Here is a tiny trained network, its code and every weight. The questions are about switching its units off for an input and a class, where a switched-off unit gives its printed mean instead of its output.

import numpy as np


def w(rows, s, z=0):
    codes = np.array(rows[::2]) - 128.0
    scale = np.full(codes.shape[1], s)
    scale[-1] = z or s
    return codes * scale


def f(y):
    return np.maximum(y, 0)


def log_softmax(a):
    a = a - a.max(-1, keepdims=True)
    return a - np.log(np.exp(a).sum(-1, keepdims=True))


def net(x, mask):
    res = np.array(x, float).reshape(1, 5) / 4 @ E
    y = f(res @ A[0][:, :-1].T + A[0][:, -1])
    res = res + np.where(mask, y, B[0][:, -1]) @ B[0][:, :-1]
    return log_softmax(res[-1] @ U[:, :-1].T + U[:, -1])


A, B = {}, {}
E = w([
[218,190,78,156,158,21,178,104,176,37],'x0',
[125,128,122,134,127,129,128,128,127,127],'x1',
[138,165,31,2,192,194,127,143,74,92],'x2',
[158,206,140,150,47,157,242,165,48,151],'x3',
[47,216,138,69,18,133,86,30,156,87],'x4',
],0.0068)
A[0] = w([
[57,215,133,124,29,127,95,36,179,119,153],'neuron 0',
[125,136,73,56,173,186,154,125,97,115,110],'neuron 1',
[199,38,123,148,226,125,177,216,83,172,119],'neuron 2',
[100,76,121,112,190,126,38,119,171,90,102],'neuron 3',
[48,192,150,70,50,175,81,2,150,99,88],'neuron 4',
[132,115,195,213,103,67,158,155,207,212,77],'neuron 5',
[154,177,147,114,51,151,222,186,80,134,83],'neuron 6',
[24,48,183,92,81,226,68,159,49,218,68],'neuron 7',
[49,75,144,92,124,232,73,182,62,204,55],'neuron 8',
[101,83,121,102,168,86,56,103,146,117,39],'neuron 9',
[133,134,88,70,184,155,101,138,114,109,43],'neuron 10',
[96,88,105,108,192,100,23,110,183,105,115],'neuron 11',
[169,135,32,57,189,185,120,153,76,101,131],'neuron 12',
[108,56,112,119,192,108,53,79,197,115,136],'neuron 13',
[157,207,146,151,63,152,225,182,32,119,95],'neuron 14',
[132,103,51,46,191,172,142,156,98,105,88],'neuron 15',
[205,65,110,186,215,143,169,220,90,174,129],'neuron 16',
[155,148,78,91,156,160,135,148,90,137,134],'neuron 17',
[73,202,101,36,40,136,92,42,131,70,135],'neuron 18',
[149,45,119,153,232,160,154,200,102,196,124],'neuron 19',
[95,79,117,121,213,106,39,103,215,124,119],'neuron 20',
[93,85,193,163,95,150,95,151,112,179,66],'neuron 21',
[147,170,47,30,180,155,95,147,94,112,70],'neuron 22',
[78,81,155,81,133,192,71,143,94,180,23],'neuron 23',
[131,107,202,191,92,47,129,97,169,148,20],'neuron 24',
[167,198,153,130,54,168,218,184,43,158,73],'neuron 25',
[95,60,183,212,85,74,120,107,176,157,104],'neuron 26',
[148,197,144,161,71,170,228,152,66,147,131],'neuron 27',
[190,67,120,171,222,125,136,179,120,177,110],'neuron 28',
[184,177,82,143,178,41,204,103,180,45,2],'neuron 29',
[132,97,213,252,86,76,127,148,180,157,54],'neuron 30',
[189,153,88,162,169,82,109,89,189,56,39],'neuron 31',
[217,184,66,138,131,27,180,94,157,2,32],'neuron 32',
[120,176,46,45,181,176,127,125,64,93,82],'neuron 33',
[102,72,114,96,185,93,32,118,190,112,130],'neuron 34',
],0.0082,0.0032)
B[0] = w([
[36,162,199,32,42,11,113,241,192,130,214],'neuron 0',
[80,78,158,220,117,67,37,66,74,62,182],'neuron 1',
[39,187,187,31,44,19,192,239,196,167,210],'neuron 2',
[165,95,77,91,63,195,190,67,64,223,195],'neuron 3',
[33,186,211,22,83,19,191,247,220,166,221],'neuron 4',
[77,26,177,234,126,101,44,117,66,63,194],'neuron 5',
[173,110,43,80,68,186,138,38,71,232,174],'neuron 6',
[198,229,72,205,255,225,221,164,245,20,246],'neuron 7',
[207,245,64,232,234,197,204,132,213,7,224],'neuron 8',
[204,152,52,73,111,106,122,63,71,183,171],'neuron 9',
[123,76,184,169,118,106,62,52,81,77,167],'neuron 10',
[173,114,46,93,37,198,201,48,50,224,205],'neuron 11',
[96,45,221,217,114,93,27,90,73,38,201],'neuron 12',
[166,110,72,65,56,195,178,68,41,230,208],'neuron 13',
[203,97,43,77,73,194,146,30,27,230,184],'neuron 14',
[124,52,186,214,135,105,13,71,56,62,190],'neuron 15',
[25,166,190,23,62,14,192,222,187,189,208],'neuron 16',
[85,105,144,168,127,76,61,83,96,109,167],'neuron 17',
[32,116,212,38,46,17,147,237,201,144,220],'neuron 18',
[60,190,184,41,76,12,193,229,219,150,206],'neuron 19',
[183,85,50,66,51,197,166,50,39,243,211],'neuron 20',
[191,186,109,202,216,151,100,92,160,35,179],'neuron 21',
[80,66,183,228,146,78,22,67,54,32,193],'neuron 22',
[169,204,69,185,229,173,170,94,204,81,191],'neuron 23',
[141,66,206,215,144,109,14,41,50,38,179],'neuron 24',
[176,122,61,39,70,206,169,22,45,221,185],'neuron 25',
[131,71,191,231,104,93,31,60,48,39,197],'neuron 26',
[233,87,44,93,37,208,116,29,45,229,183],'neuron 27',
[57,154,141,60,81,45,185,232,166,188,193],'neuron 28',
[169,229,89,210,223,214,235,149,233,37,191],'neuron 29',
[61,47,250,226,155,116,3,80,34,24,201],'neuron 30',
[157,204,62,180,216,213,202,148,188,82,182],'neuron 31',
[193,228,61,214,247,219,235,184,252,46,207],'neuron 32',
[119,58,219,218,135,86,12,108,85,41,196],'neuron 33',
[170,94,53,65,49,202,202,70,42,219,207],'neuron 34',
],0.006,0.012)
U = w([
[52,154,195,34,70,19,166,219,191,174,253],'0',
[210,86,52,71,63,221,158,35,32,240,83],'1',
[109,43,215,222,157,97,19,78,52,42,42],'2',
[198,219,72,194,255,209,203,144,226,46,109],'3',
],0.01,0.003)

Each question gives the input, the list of numbers given to net, and the class t.
The units are the neurons (one row each of A and B). Each row of codes is followed by its name. A weight is (code - 128) times the scale printed after its matrix; where a second scale follows, it is the last column's (A, B and U).
mask holds one flag per neuron, in row order. A switched-off neuron (its flag False) gives its mean, the last column of its row in B, instead of its output. The means were averaged over made-up inputs and are rounded, as every weight is.
A unit's drop is (log p(t) with every unit on - log p(t) with that unit switched off) / (log p(t) with every unit on - log p(t) with every unit switched off).
The circuit of an input: a set's keep is (log p(t) with only the set's units on - log p(t) with every unit switched off) / (log p(t) with every unit on - log p(t) with every unit switched off). Starting from the 12 units with the biggest drops (on a tie, the unit counted first), units are removed one at a time, each time the one whose removal leaves the highest keep (on an exact tie, the one counted first), for as long as the keep stays at least 0.8.
units of the circuit, in order: the units of the circuit, biggest drop first
top k neurons: the k neurons with the biggest drops, biggest first
drop when u is switched off: that unit's drop, to one decimal
input [5,4,-3,-8,-8], class 0: units of the circuit, in order	(neuron 16)
input [-7,-6,-1,-6,-6], class 3: top 2 neurons	(neuron 7; neuron 8)
input [5,2,8,-8,2], class 1: top 2 neurons	(neuron 11; neuron 34)
input [-8,3,8,-4,-3], class 2: top 2 neurons	(neuron 12; neuron 15)
input [-3,8,7,3,7], class 0: top 3 neurons	(neuron 4; neuron 18; neuron 0)
input [-4,3,-8,-8,-5], class 1: top 2 neurons	(neuron 20; neuron 13)
input [3,7,-1,-8,-8], class 0: top 3 neurons	(neuron 2; neuron 16; neuron 19)
input [2,-2,7,7,8], class 0: top 2 neurons	(neuron 18; neuron 4)
input [1,-5,7,2,-6], class 2: top 4 neurons	(neuron 12; neuron 15; neuron 22; neuron 33)
input [8,4,-8,3,1], class 2: top 4 neurons	(neuron 30; neuron 24; neuron 5; neuron 7)
input [-8,1,4,-5,-3], class 3: top 2 neurons	(neuron 7; neuron 8)
input [3,4,7,3,-7], class 0: top 3 neurons	(neuron 2; neuron 16; neuron 19)
input [8,8,-8,5,-4], class 2: top 3 neurons	(neuron 30; neuron 5; neuron 24)
input [-7,-1,7,5,4], class 2: units of the circuit, in order	(neuron 33)
input [5,0,-3,8,-8], class 0: top 2 neurons	(neuron 16; neuron 2)
input [-1,8,3,4,5], class 0: drop when neuron 18 is switched off	0.1
input [3,8,0,0,-3], class 0: drop when neuron 8 is switched off	1.1
input [5,5,1,6,4], class 1: drop when neuron 14 is switched off	0.2
